Here is a tiny trained network, its code and every weight. The questions are about switching its units off for an input and a class, where a switched-off unit gives its printed mean instead of its output.

import numpy as np


def w(rows, s, z=0):
    codes = np.array(rows[::2]) - 128.0
    scale = np.full(codes.shape[1], s)
    scale[-1] = z or s
    return codes * scale


def norm(h):
    return h / np.sqrt((h * h).mean(-1, keepdims=True) + 1e-5)


def f(y):
    return np.maximum(y, 0)


def log_softmax(a):
    a = a - a.max(-1, keepdims=True)
    return a - np.log(np.exp(a).sum(-1, keepdims=True))


def net(x, mask):
    res = np.array(x, float).reshape(1, 4) / 4 @ E
    u = 0
    for l in range(3):
        y = f(norm(res) @ A[l][:, :-1].T + A[l][:, -1])
        res = res + np.where(mask[u : u + 6], y, B[l][:, -1]) @ B[l][:, :-1]
        u += 6
    return log_softmax(norm(res)[-1] @ U[:, :-1].T + U[:, -1])


A, B = {}, {}
E = w([
[132,126,127,123,130,125,127,125,127,133,128,127],'x0',
[53,186,108,147,98,15,134,155,121,113,110,224],'x1',
[135,130,127,135,125,120,131,129,129,138,130,120],'x2',
[107,100,88,133,137,101,51,113,129,150,251,158],'x3',
],0.027)
A[0] = w([
[113,157,140,125,124,81,171,133,122,125,20,139,3],'0.n1',
[89,160,131,131,120,38,140,135,125,120,97,199,111],'0.n2',
[113,154,136,116,124,90,163,120,140,121,2,146,21],'0.n3',
[130,122,132,130,130,152,115,129,132,118,174,122,161],'0.n4',
[76,132,132,130,131,202,119,131,131,90,102,160,96],'0.n5',
[143,143,138,123,125,149,173,124,136,126,4,80,143],'0.n6',
],0.045,0.0045)
B[0] = w([
[79,243,147,66,72,230,118,55,144,154,139,68,209],'0.n1',
[91,202,103,109,157,77,68,114,142,124,95,194,253],'0.n2',
[150,68,115,31,173,88,206,123,253,131,98,85,213],'0.n3',
[141,94,100,107,138,125,102,96,147,131,168,49,165],'0.n4',
[133,132,131,138,111,151,174,161,99,136,100,105,147],'0.n5',
[146,86,138,216,147,114,115,208,39,85,107,192,227],'0.n6',
],0.03,0.056)
A[1] = w([
[152,92,140,111,113,185,187,137,146,135,135,66,175],'1.n1',
[129,56,191,177,100,150,205,206,110,83,130,192,5],'1.n2',
[94,238,149,130,69,219,97,73,96,145,142,115,122],'1.n3',
[124,130,164,107,158,155,87,102,154,89,116,147,148],'1.n4',
[111,127,125,207,124,111,130,231,33,90,93,173,142],'1.n5',
[58,167,90,167,112,17,61,142,113,135,194,253,118],'1.n6',
],0.043,0.0027)
B[1] = w([
[128,93,118,165,107,105,90,72,115,128,194,134,177],'1.n1',
[177,156,153,232,79,117,77,136,57,211,145,173,213],'1.n2',
[185,73,169,147,147,118,203,186,105,153,167,100,171],'1.n3',
[114,99,125,128,91,126,186,147,102,107,166,101,173],'1.n4',
[147,98,177,167,80,154,253,168,81,141,131,132,231],'1.n5',
[103,31,36,198,198,60,59,247,38,47,123,195,254],'1.n6',
],0.028,0.051)
A[2] = w([
[66,242,181,59,111,213,113,28,200,95,108,145,159],'2.n1',
[152,206,179,96,184,230,9,67,163,125,110,152,143],'2.n2',
[139,193,152,151,148,176,28,91,153,129,110,148,63],'2.n3',
[88,197,144,123,118,169,61,99,135,71,128,165,103],'2.n4',
[120,200,102,27,162,149,120,70,253,166,121,90,4],'2.n5',
[101,194,168,107,169,149,96,122,136,75,178,195,8],'2.n6',
],0.036,0.0032)
B[2] = w([
[6,179,133,124,132,101,196,236,137,118,111,151,229],'2.n1',
[116,40,94,159,101,140,143,186,139,74,63,49,155],'2.n2',
[87,100,182,147,92,51,117,105,150,71,238,111,131],'2.n3',
[129,113,182,190,94,152,147,113,105,123,151,168,150],'2.n4',
[160,134,200,111,20,187,231,85,192,215,116,144,255],'2.n5',
[141,57,109,145,106,155,145,86,155,137,141,57,166],'2.n6',
],0.024,0.032)
U = w([
[179,103,158,215,58,144,176,181,48,175,143,132,183],'0',
[183,200,131,50,185,163,56,123,97,161,97,98,2],'1',
[130,185,148,101,200,165,73,96,120,94,96,115,34],'2',
[151,68,85,141,95,127,61,52,130,143,247,41,192],'3',
[66,214,131,38,90,110,218,173,202,155,53,153,202],'4',
[163,198,127,88,175,183,48,90,138,77,87,121,29],'5',
[146,226,134,92,132,132,51,104,131,78,117,116,44],'6',
[62,118,18,118,181,32,54,204,104,72,136,183,157],'7',
],0.012,0.0064)

Each question gives the input, the list of numbers given to net, and the class t.
The units are the neurons (one row each of A and B). Each row of codes is followed by its name. A weight is (code - 128) times the scale printed after its matrix; where a second scale follows, it is the last column's (A, B and U).
mask holds one flag per neuron, layer by layer. A switched-off neuron (its flag False) gives its mean, the last column of its row in B, instead of its output. The means were averaged over made-up inputs and are rounded, as every weight is.
A unit's drop is (log p(t) with every unit on - log p(t) with that unit switched off) / (log p(t) with every unit on - log p(t) with every unit switched off).
most important unit: the unit with the biggest drop
k most important neurons: the k neurons with the biggest drops, biggest first
drop of u: that unit's drop, to one decimal
input [-6,-2,0,4], class 3: most important unit	0.n2
input [-4,8,1,1], class 7: 2 most important neurons	[0.n2, 1.n6]
input [5,-4,-3,2], class 3: 3 most important neurons	[0.n2, 0.n6, 1.n6]
input [-6,5,-3,1], class 7: 2 most important neurons	[0.n2, 1.n6]
input [-5,1,4,-7], class 4: 2 most important neurons	[0.n3, 0.n1]
input [-8,1,-8,7], class 7: 2 most important neurons	[0.n3, 0.n1]
input [-3,-8,-7,1], class 3: 4 most important neurons	[0.n2, 0.n6, 0.n4, 1.n6]
input [-4,1,6,6], class 7: 3 most important neurons	[0.n3, 0.n1, 0.n6]
input [-4,2,-8,-5], class 4: 2 most important neurons	[0.n3, 0.n1]
input [7,5,-5,0], class 4: 2 most important neurons	[0.n6, 0.n3]
input [0,5,3,1], class 7: 2 most important neurons	[0.n2, 1.n6]
input [4,1,-7,-4], class 4: 3 most important neurons	[0.n3, 0.n1, 1.n6]
input [-2,2,-3,-3], class 4: drop of 0.n3	0.6
input [-8,2,-3,-7], class 4: drop of 2.n4	0.0
input [-3,-8,-3,5], class 3: drop of 0.n6	0.5
